Below is a small trained network, with its code and all its weights. Each question gives an input and a target symbol and asks what happens when units are switched off, that is, made to give their printed mean instead of their output.

import numpy as np


def w(rows, s, z=0):
    codes = np.array(rows[::2]) - 128.0
    scale = np.full(codes.shape[1], s)
    scale[-1] = z or s
    return codes * scale


def norm(h):
    return h / np.sqrt((h * h).mean(-1, keepdims=True) + 1e-5)


def f(y):
    return np.maximum(y, 0)


def softmax(a):
    e = np.exp(a - a.max(-1, keepdims=True))
    return e / e.sum(-1, keepdims=True)


def log_softmax(a):
    a = a - a.max(-1, keepdims=True)
    return a - np.log(np.exp(a).sum(-1, keepdims=True))


def net(x, mask):
    ids = ['ΓΔΠΣΩαβεζηθμξτφψ'.index(c) for c in x.split()]
    T = len(ids)
    res = E[ids] + P[:T]
    u = 0
    for l in range(2):
        r = norm(res)
        for j in range(2):
            rows = slice(2 * j, 2 * j + 2)
            q, k, v = (r @ M[l][rows].T for M in (Q, K, V))
            z = softmax(np.where(np.tri(T) > 0, q @ k.T / 2**0.5, -1e9)) @ v
            o = O[l][rows]
            res = res + np.where(mask[u + j], z, o[:, -1]) @ o[:, :-1]
        u += 2
        y = f(norm(res) @ A[l][:, :-1].T + A[l][:, -1])
        res = res + np.where(mask[u : u + 8], y, B[l][:, -1]) @ B[l][:, :-1]
        u += 8
    return log_softmax(norm(res)[-1] @ U[:, :-1].T + U[:, -1])


Q, K, V, O, A, B = {}, {}, {}, {}, {}, {}
E = w([
[112,154,123,137,170,120,108,163,202,147,120,140],'Γ',
[112,133,117,175,158,156,144,178,204,151,141,102],'Δ',
[103,169,103,167,160,118,117,173,233,150,183,113],'Π',
[164,91,100,125,91,152,86,121,137,96,115,136],'Σ',
[139,165,126,105,130,153,194,95,142,142,146,157],'Ω',
[98,127,114,159,157,147,113,153,205,173,132,131],'α',
[118,135,145,159,131,151,141,159,188,158,88,147],'β',
[98,155,114,183,142,123,77,156,210,146,104,141],'ε',
[127,149,125,183,147,125,111,195,194,132,137,126],'ζ',
[145,160,146,89,131,184,100,136,117,141,177,139],'η',
[157,106,137,160,135,161,109,137,112,86,159,170],'θ',
[167,120,99,67,116,140,174,151,131,172,127,94],'μ',
[123,123,125,146,157,130,137,191,209,151,141,157],'ξ',
[177,76,90,156,123,122,164,119,140,106,112,135],'τ',
[115,179,73,108,137,126,141,50,5,65,86,60],'φ',
[105,118,120,186,150,141,109,185,191,151,106,115],'ψ',
],0.0027)
P = w([
[2,96,174,130,128,93,130,133,172,129,131,109],'0',
[109,136,115,156,130,145,129,161,184,144,136,129],'1',
[128,142,104,157,123,149,129,160,175,147,137,138],'2',
[139,144,100,156,120,151,123,153,166,148,128,143],'3',
[152,140,97,158,117,151,124,145,157,151,131,145],'4',
[156,138,97,149,125,155,130,139,149,150,134,144],'5',
[165,138,95,150,127,159,124,134,140,146,133,144],'6',
[171,140,93,147,131,155,128,125,132,147,130,141],'7',
[177,137,92,145,128,158,124,124,119,140,133,144],'8',
[178,133,86,146,132,159,132,119,108,140,138,137],'9',
[188,131,86,143,141,160,127,109,96,139,139,142],'10',
[192,131,82,142,135,160,124,104,83,137,144,139],'11',
],0.0025)
Q[0] = w([
[236,183,1,191,161,215,133,128,147,164,147,143],'L0H1',
[137,174,71,207,154,172,106,179,208,169,129,147],'L0H1',
[48,114,168,108,99,76,131,134,138,128,113,116],'L0H2',
[177,149,93,213,163,185,107,165,183,166,162,157],'L0H2',
],0.0096)
K[0] = w([
[140,132,103,101,134,118,140,66,2,103,117,106],'L0H1',
[190,125,107,109,114,153,133,88,63,121,144,148],'L0H1',
[142,106,145,143,125,140,116,169,209,159,144,150],'L0H2',
[174,120,115,113,113,145,134,91,69,118,140,131],'L0H2',
],0.0066)
V[0] = w([
[150,108,91,82,124,113,254,129,146,162,122,101],'L0H1',
[115,203,166,121,149,154,176,105,117,166,181,174],'L0H1',
[133,121,132,33,106,176,66,153,135,170,131,90],'L0H2',
[137,74,173,130,99,136,178,162,154,109,189,182],'L0H2',
],0.0033)
O[0] = w([
[93,133,103,138,83,39,201,159,139,226,89,150,190],'L0H1',
[86,211,175,136,190,169,177,130,107,172,214,175,115],'L0H1',
[134,117,150,3,95,175,81,164,99,202,151,91,105],'L0H2',
[194,84,154,146,129,154,135,176,234,158,163,187,1],'L0H2',
],0.003,0.00083)
A[0] = w([
[191,103,122,187,107,112,108,119,93,8,113,118,98],'L0N1',
[39,149,112,169,94,7,132,141,104,123,87,163,158],'L0N2',
[139,194,253,58,149,205,43,164,77,188,203,97,28],'L0N3',
[80,116,231,134,183,160,157,72,150,171,117,204,99],'L0N4',
[236,171,80,62,106,153,184,95,130,127,83,152,149],'L0N5',
[150,182,217,121,174,47,77,168,164,1,171,200,56],'L0N6',
[185,132,125,48,94,120,76,175,173,191,141,151,90],'L0N7',
[250,46,136,64,64,148,51,136,189,92,157,120,3],'L0N8',
],0.0025,0.0016)
B[0] = w([
[80,160,140,96,153,128,146,156,194,199,153,121,228],'L0N1',
[178,121,119,88,126,159,142,100,74,132,176,103,249],'L0N2',
[196,144,130,78,161,140,212,183,211,135,181,67,201],'L0N3',
[82,149,78,54,98,152,151,124,77,117,86,187,182],'L0N4',
[101,134,132,203,129,125,66,182,206,137,151,120,231],'L0N5',
[193,145,169,107,122,4,81,134,39,178,166,113,169],'L0N6',
[160,102,103,120,103,127,77,135,54,186,118,115,226],'L0N7',
[100,113,83,112,75,200,125,15,107,136,96,184,218],'L0N8',
],0.0033,0.0018)
Q[1] = w([
[106,123,110,126,97,180,152,142,141,178,43,122],'L1H1',
[102,202,63,91,145,93,174,29,1,61,113,16],'L1H1',
[58,219,100,92,177,100,189,107,44,94,143,60],'L1H2',
[109,152,68,149,146,160,73,26,51,40,86,35],'L1H2',
],0.0059)
K[1] = w([
[98,112,100,120,104,142,148,144,135,191,68,112],'L1H1',
[46,69,219,90,121,79,127,134,157,86,129,131],'L1H1',
[3,127,236,70,158,76,151,143,170,109,152,123],'L1H2',
[59,69,188,100,118,114,93,108,158,62,104,115],'L1H2',
],0.0063)
V[1] = w([
[108,173,210,107,163,101,44,127,123,107,204,183],'L1H1',
[83,201,7,168,166,94,88,121,134,120,200,41],'L1H1',
[151,65,135,179,165,127,105,253,136,143,157,75],'L1H2',
[146,237,102,72,148,121,217,195,157,165,229,122],'L1H2',
],0.0027)
O[1] = w([
[159,115,177,130,185,187,167,167,234,188,10,187,126],'L1H1',
[82,138,147,21,223,1,73,91,197,137,145,152,185],'L1H1',
[9,23,183,18,113,155,188,172,48,92,106,142,217],'L1H2',
[62,137,245,144,167,112,168,16,132,185,71,68,254],'L1H2',
],0.0025,0.0019)
A[1] = w([
[145,57,100,193,109,37,151,133,158,111,145,170,3],'L1N1',
[147,114,193,154,148,151,147,78,170,139,81,68,94],'L1N2',
[106,111,253,144,123,67,153,115,136,133,126,104,82],'L1N3',
[207,85,193,185,165,174,118,108,166,92,176,216,11],'L1N4',
[153,119,151,189,41,121,114,121,89,91,185,65,117],'L1N5',
[160,78,190,110,69,148,165,129,147,139,155,154,92],'L1N6',
[92,122,182,120,98,98,112,64,88,143,159,71,36],'L1N7',
[116,86,180,127,139,104,60,159,145,48,100,118,55],'L1N8',
],0.0046,0.0023)
B[1] = w([
[195,52,159,124,181,134,189,63,151,102,101,88,201],'L1N1',
[145,115,163,104,103,149,92,156,105,105,196,130,253],'L1N2',
[171,153,65,135,80,117,132,94,98,79,110,150,221],'L1N3',
[38,108,171,162,179,64,92,141,2,111,162,175,246],'L1N4',
[118,101,187,116,179,129,131,81,162,152,123,190,201],'L1N5',
[173,172,99,126,207,92,91,147,135,103,129,110,216],'L1N6',
[195,87,111,150,113,96,121,192,174,141,108,137,197],'L1N7',
[159,147,158,184,85,154,145,91,88,158,149,77,148],'L1N8',
],0.0055,0.0019)
U = w([
[72,112,80,82,63,113,194,173,114,44,183,121,163],'Γ',
[148,147,94,83,168,97,143,210,168,86,74,199,3],'Δ',
[148,160,130,204,129,192,156,222,162,112,52,147,110],'Π',
[1,80,154,76,139,174,143,134,177,133,67,144,112],'Σ',
[98,160,126,109,136,16,86,104,232,91,174,108,131],'Ω',
[201,143,173,150,39,102,132,142,78,68,120,107,112],'α',
[77,85,164,166,57,198,170,153,95,115,147,62,111],'β',
[115,197,145,180,124,157,205,58,141,185,133,184,150],'ε',
[74,96,152,147,175,104,97,119,56,113,199,179,202],'ζ',
[176,104,58,150,82,171,64,116,161,123,170,180,187],'η',
[163,159,192,52,114,94,96,88,122,116,48,168,38],'θ',
[164,164,181,65,171,198,118,153,153,145,184,87,144],'μ',
[187,44,154,162,186,97,172,88,169,140,101,126,187],'ξ',
[149,152,209,214,100,131,72,99,163,157,146,69,33],'τ',
[123,182,77,145,168,152,133,84,63,120,79,50,137],'φ',
[138,101,93,116,91,53,146,200,101,211,110,98,159],'ψ',
],0.0086,0.0017)

Each question gives the input, a string of symbols that net reads in full, and the target symbol t.
The units are the heads (2 rows each of Q, K, V and O) and the neurons (one row each of A and B). Each row of codes is followed by its name. A weight is (code - 128) times the scale printed after its matrix; where a second scale follows, it is the last column's (O, A, B and U).
mask holds one flag per unit, layer by layer, with each layer's heads first. A switched-off unit (its flag False) gives its mean, the last column of its rows in O or B, instead of its output. The means were averaged over made-up inputs and are rounded, as every weight is.
A unit's drop is (log p(t) with every unit on - log p(t) with that unit switched off) / (log p(t) with every unit on - log p(t) with every unit switched off).
most important unit: the unit with the biggest drop
k most important neurons: the k neurons with the biggest drops, biggest first
k most important neurons of layer l: the k neurons of layer l with the biggest drops, biggest first
which heads matter: for each layer, one digit per head in row order, 1 if its drop is at least 0.15 and else 0, layers parted by /
drop of u: that unit's drop, to one decimal
input Ω τ α φ μ Π Σ, target τ: most important unit : L0H2
input η Σ μ τ ξ Ω ξ Π Δ β, target ε: which heads matter : 10 / 00
input Γ τ τ φ α Γ, target μ: 3 most important neurons of layer 0 : (L0N4 L0N2 L0N6)
input η α ε Ω μ Π τ φ Σ α τ α, target α: 2 most important neurons : (L0N3 L1N2)
input φ ε τ Δ ξ Σ ζ Γ θ, target Ω: which heads matter : 01 / 10
input ψ ε θ Π τ Σ Γ ζ η α ξ, target μ: which heads matter : 11 / 00
input Σ η μ φ β μ ξ Ω, target η: 2 most important neurons of layer 0 : (L0N8 L0N5)
input α Δ ζ α α α ξ, target Δ: which heads matter : 11 / 01
input Σ τ α μ τ φ β ψ β τ Π, target η: which heads matter : 01 / 01
input φ ε τ ε μ ψ, target Ω: which heads matter : 01 / 10
input Π β ψ μ Δ, target ψ: which heads matter : 10 / 00
input Σ η τ τ θ τ β φ, target η: which heads matter : 00 / 01
input φ Π μ θ η, target Ω: which heads matter : 01 / 10
input Δ α α Γ θ ψ α Γ α Ω η ψ, target μ: most important neuron : (L0N3)
input Σ μ μ η Π Σ τ τ Γ, target ξ: which heads matter : 01 / 00
input Π Σ Ω Π μ θ η ε, target μ: which heads matter : 11 / 00
input ξ τ ζ θ Π τ Π ψ, target ξ: which heads matter : 11 / 00
input Γ ε Ω ξ ζ Δ Δ α ζ ζ β, target ε: 2 most important neurons of layer 1 : (L1N4 L1N3)
input Π ξ Σ ξ μ ψ Γ ε θ Σ ψ, target η: which heads matter : 10 / 01
input Σ Π ξ α α φ Ω ζ α, target η: which heads matter : 01 / 01
input Ω ξ η ε τ ε, target ξ: most important unit : L1N1
input Π η μ φ, target θ: 2 most important neurons of layer 1 : (L1N3 L1N2)
input Γ α ε Γ Σ β ψ α φ θ ψ, target μ: 3 most important neurons : (L1N2 L0N4 L1N4)
input Σ ζ Σ Δ μ η Ω ε Π Ω, target ε: drop of L1H2 : 0.1
input η α θ ε Δ, target ζ: drop of L1N4 : 1.0
input ζ α φ ζ Ω α Σ Σ, target Σ: drop of L0N3 : 0.0
input η τ ξ Π Ω α ζ, target ε: most important unit : L0H1
